Here is a tiny trained network, its code and every weight. The questions are about switching its units off for an input and a class, where a switched-off unit gives its printed mean instead of its output.

import numpy as np


def w(rows, s, z=0):
    codes = np.array(rows[::2]) - 128.0
    scale = np.full(codes.shape[1], s)
    scale[-1] = z or s
    return codes * scale


def f(y):
    return y / 2 * (1 + np.tanh(0.7978845608 * (y + 0.044715 * y**3)))


def log_softmax(a):
    a = a - a.max(-1, keepdims=True)
    return a - np.log(np.exp(a).sum(-1, keepdims=True))


def net(x, mask):
    res = np.array(x, float).reshape(1, 7) / 4 @ E
    y = f(res @ A[0][:, :-1].T + A[0][:, -1])
    res = res + np.where(mask, y, B[0][:, -1]) @ B[0][:, :-1]
    return log_softmax(res[-1] @ U[:, :-1].T + U[:, -1])


A, B = {}, {}
E = w([
[171,198,254],'x0',
[108,100,149],'x1',
[77,232,78],'x2',
[123,125,130],'x3',
[126,129,127],'x4',
[148,161,92],'x5',
[125,127,129],'x6',
],0.0066)
A[0] = w([
[139,135,55,2],'n1',
[128,124,165,125],'n2',
[184,127,93,135],'n3',
[158,183,63,100],'n4',
[146,75,45,91],'n5',
[125,180,163,111],'n6',
[56,122,213,52],'n7',
[62,248,107,74],'n8',
[75,57,63,87],'n9',
[222,78,118,129],'n10',
],0.012,0.0028)
B[0] = w([
[137,170,146,149],'n1',
[156,142,110,159],'n2',
[86,140,175,143],'n3',
[136,76,155,176],'n4',
[174,180,234,221],'n5',
[178,132,137,176],'n6',
[174,118,167,172],'n7',
[93,38,96,253],'n8',
[196,189,199,239],'n9',
[34,2,59,218],'n10',
],0.0085,0.0038)
U = w([
[250,153,172,91],'0',
[154,86,130,245],'1',
[103,24,105,1],'2',
[157,104,128,57],'3',
],0.012,0.0016)

Each question gives the input, the list of numbers given to net, and the class t.
The units are the neurons (one row each of A and B). Each row of codes is followed by its name. A weight is (code - 128) times the scale printed after its matrix; where a second scale follows, it is the last column's (A, B and U).
mask holds one flag per neuron, in row order. A switched-off neuron (its flag False) gives its mean, the last column of its row in B, instead of its output. The means were averaged over made-up inputs and are rounded, as every weight is.
A unit's drop is (log p(t) with every unit on - log p(t) with that unit switched off) / (log p(t) with every unit on - log p(t) with every unit switched off).
The circuit of an input: a set's keep is (log p(t) with only the set's units on - log p(t) with every unit switched off) / (log p(t) with every unit on - log p(t) with every unit switched off). Starting from all 10 units, units are removed one at a time, each time the one whose removal leaves the highest keep (on an exact tie, the one counted first), for as long as the keep stays at least 0.8.
circuit, biggest first: the units of the circuit, biggest drop first
unit that matters most: the unit with the biggest drop
top k neurons: the k neurons with the biggest drops, biggest first
drop when u is switched off: that unit's drop, to one decimal
input [6,-8,-7,-4,7,7,7], class 1: unit that matters most	n10
input [-7,5,7,-4,5,8,5], class 0: top 4 neurons	n9; n5; n10; n1
input [-4,-3,3,-4,3,-2,0], class 0: top 3 neurons	n10; n9; n5
input [3,4,-6,-8,-2,7,6], class 2: circuit, biggest first	n10; n9
input [5,4,-8,1,5,-6,8], class 2: top 3 neurons	n10; n9; n5
input [-8,5,-6,-8,3,-5,2], class 0: top 3 neurons	n9; n5; n8
input [2,-4,7,-2,-7,-8,-1], class 2: top 3 neurons	n8; n9; n5
input [-8,8,2,8,-5,5,-8], class 0: circuit, biggest first	n9; n5
input [-6,-4,-6,-2,3,3,6], class 0: top 3 neurons	n5; n9; n8
input [-8,-5,-2,7,-6,8,-3], class 0: top 2 neurons	n5; n9
input [3,1,6,8,2,8,3], class 2: drop when n10 is switched off	-0.1
input [-2,7,8,-8,-7,7,4], class 2: drop when n8 is switched off	1.0
input [-8,3,1,-6,-5,-6,8], class 0: drop when n5 is switched off	0.1
input [-1,0,6,1,3,5,8], class 2: drop when n9 is switched off	0.2
